Below are the code and all the weights of a small trained network. Each question names an input and a class and asks about switching units off, where a switched-off unit gives its printed mean instead of its output.

import numpy as np


def w(rows, s, z=0):
    codes = np.array(rows[::2]) - 128.0
    scale = np.full(codes.shape[1], s)
    scale[-1] = z or s
    return codes * scale


def f(y):
    return y / 2 * (1 + np.tanh(0.7978845608 * (y + 0.044715 * y**3)))


def log_softmax(a):
    a = a - a.max(-1, keepdims=True)
    return a - np.log(np.exp(a).sum(-1, keepdims=True))


def net(x, mask):
    res = np.array(x, float).reshape(1, 7) / 4 @ E
    y = f(res @ A[0][:, :-1].T + A[0][:, -1])
    res = res + np.where(mask, y, B[0][:, -1]) @ B[0][:, :-1]
    return log_softmax(res[-1] @ U[:, :-1].T + U[:, -1])


A, B = {}, {}
E = w([
[126,129,126,128,128,128,127,128,129,127,129],'x0',
[195,246,119,165,180,150,151,96,86,137,147],'x1',
[105,155,134,222,14,153,101,118,118,159,97],'x2',
[121,131,129,178,114,11,202,153,95,131,134],'x3',
[129,128,133,127,129,127,129,129,129,127,127],'x4',
[128,128,129,127,128,127,128,127,128,130,128],'x5',
[128,128,126,127,127,127,126,128,127,129,129],'x6',
],0.013)
A[0] = w([
[143,98,128,120,205,5,185,124,124,140,119,114],'N1',
[149,103,137,61,195,160,107,122,135,106,128,191],'N2',
[151,136,128,115,134,110,127,142,142,126,117,155],'N3',
[91,37,130,115,78,36,146,125,131,125,124,106],'N4',
[138,127,128,120,145,111,152,125,126,143,129,90],'N5',
[157,111,146,192,48,133,136,127,102,120,95,115],'N6',
[158,168,132,164,139,76,166,123,129,115,129,44],'N7',
[160,191,138,171,164,89,156,126,102,124,128,32],'N8',
[121,132,127,181,66,197,99,125,129,150,119,100],'N9',
[135,201,124,138,182,227,134,84,136,135,140,107],'N10',
[162,127,133,90,170,176,137,120,122,146,108,139],'N11',
[138,172,128,125,220,140,161,123,123,131,131,80],'N12',
[92,157,118,224,67,70,146,132,136,147,124,1],'N13',
[98,24,145,72,92,206,90,138,163,133,107,195],'N14',
[126,135,140,142,148,127,104,136,123,142,123,97],'N15',
[123,101,134,121,180,168,118,134,131,139,129,126],'N16',
[124,66,151,72,159,140,147,142,134,135,115,195],'N17',
[164,158,128,144,96,138,129,118,120,130,123,61],'N18',
[112,88,100,153,104,156,133,140,124,145,133,86],'N19',
[132,161,139,161,111,149,120,110,95,125,133,65],'N20',
[96,107,109,107,160,70,108,134,122,107,153,141],'N21',
[178,216,154,163,91,143,122,114,106,137,115,40],'N22',
[116,127,131,177,68,205,87,103,126,136,124,95],'N23',
[155,182,115,131,100,131,108,144,156,127,121,75],'N24',
[108,103,128,144,109,106,147,151,139,121,132,89],'N25',
],0.014,0.0061)
B[0] = w([
[177,106,155,63,71,108,197,146,107,117,109,213],'N1',
[100,86,94,172,207,113,85,116,152,133,150,233],'N2',
[125,116,116,98,156,111,142,137,135,136,132,140],'N3',
[133,102,251,101,164,145,78,152,138,128,111,208],'N4',
[138,140,132,122,124,110,143,135,132,127,135,138],'N5',
[67,157,148,156,122,127,49,98,146,122,151,190],'N6',
[93,155,76,148,114,129,193,105,128,121,133,168],'N7',
[128,151,32,141,106,103,182,130,121,132,148,182],'N8',
[165,137,140,88,53,137,140,156,123,131,85,197],'N9',
[174,111,177,90,207,168,51,142,127,117,109,219],'N10',
[124,182,127,152,190,147,108,123,126,142,145,186],'N11',
[130,254,136,142,140,86,120,128,120,112,141,191],'N12',
[62,117,113,212,221,91,81,96,149,132,164,198],'N13',
[102,167,26,174,49,99,186,104,125,128,149,254],'N14',
[130,128,129,123,137,152,135,111,133,119,120,127],'N15',
[111,125,145,151,142,151,108,99,113,135,162,171],'N16',
[111,14,82,117,136,127,106,122,134,128,124,205],'N17',
[122,87,124,156,132,176,147,132,109,126,124,150],'N18',
[113,180,140,137,130,118,135,124,122,128,111,147],'N19',
[142,59,124,115,126,157,136,112,124,137,117,158],'N20',
[138,81,157,138,110,167,181,130,105,150,103,173],'N21',
[131,23,95,121,146,216,176,135,136,159,128,190],'N22',
[165,169,129,80,59,155,159,161,129,116,104,199],'N23',
[144,114,127,121,120,162,126,133,132,138,134,146],'N24',
[136,131,181,124,136,139,122,122,134,138,126,149],'N25',
],0.026,0.021)
U = w([
[77,60,17,197,147,116,139,61,142,162,190,252],'0',
[155,49,201,60,117,81,170,173,106,136,87,139],'1',
[129,199,66,125,1,119,121,132,145,131,93,82],'2',
[57,137,217,180,163,89,42,114,169,140,128,51],'3',
[162,174,123,138,246,126,53,110,118,127,170,160],'4',
[188,190,57,97,130,60,241,130,68,107,155,15],'5',
[204,111,123,70,108,215,99,168,118,160,71,91],'6',
],0.0057,0.003)

Each question gives the input, the list of numbers given to net, and the class t.
The units are the neurons (one row each of A and B). Each row of codes is followed by its name. A weight is (code - 128) times the scale printed after its matrix; where a second scale follows, it is the last column's (A, B and U).
mask holds one flag per neuron, in row order. A switched-off neuron (its flag False) gives its mean, the last column of its row in B, instead of its output. The means were averaged over made-up inputs and are rounded, as every weight is.
A unit's drop is (log p(t) with every unit on - log p(t) with that unit switched off) / (log p(t) with every unit on - log p(t) with every unit switched off).
The circuit of an input: a set's keep is (log p(t) with only the set's units on - log p(t) with every unit switched off) / (log p(t) with every unit on - log p(t) with every unit switched off). Starting from the 12 units with the biggest drops (on a tie, the unit counted first), units are removed one at a time, each time the one whose removal leaves the highest keep (on an exact tie, the one counted first), for as long as the keep stays at least 0.8.
units of the circuit, in order: the units of the circuit, biggest drop first
unit that matters most: the unit with the biggest drop
k most important neurons: the k neurons with the biggest drops, biggest first
drop of u: that unit's drop, to one decimal
input [-6,2,-3,-8,7,-1,1], class 4: units of the circuit, in order : [N10]
input [1,1,-4,7,1,8,8], class 5: 3 most important neurons : [N8 N7 N10]
input [-2,-7,1,-3,-4,7,-5], class 2: 2 most important neurons : [N14 N13]
input [-4,6,0,0,-8,-8,-5], class 4: 3 most important neurons : [N14 N10 N1]
input [6,1,-4,2,-2,-2,6], class 5: 2 most important neurons : [N4 N10]
input [8,5,-6,0,2,-2,-2], class 4: 2 most important neurons : [N14 N10]
input [-4,0,-5,2,3,-6,8], class 1: 2 most important neurons : [N14 N1]
input [6,8,0,4,6,-8,0], class 5: 2 most important neurons : [N2 N12]
input [5,1,7,-6,1,-5,6], class 6: 2 most important neurons : [N10 N22]
input [2,0,2,6,-5,6,8], class 3: 2 most important neurons : [N14 N4]
input [6,-3,8,1,-2,5,-7], class 3: 2 most important neurons : [N13 N6]
input [-3,3,-5,0,-4,4,8], class 4: drop of N14 : 1.0
input [-4,-8,-1,7,-3,-1,-2], class 1: drop of N1 : 0.3
input [2,-2,2,-1,4,2,5], class 2: drop of N13 : 0.0
input [0,1,2,-2,1,1,8], class 6: unit that matters most : N14
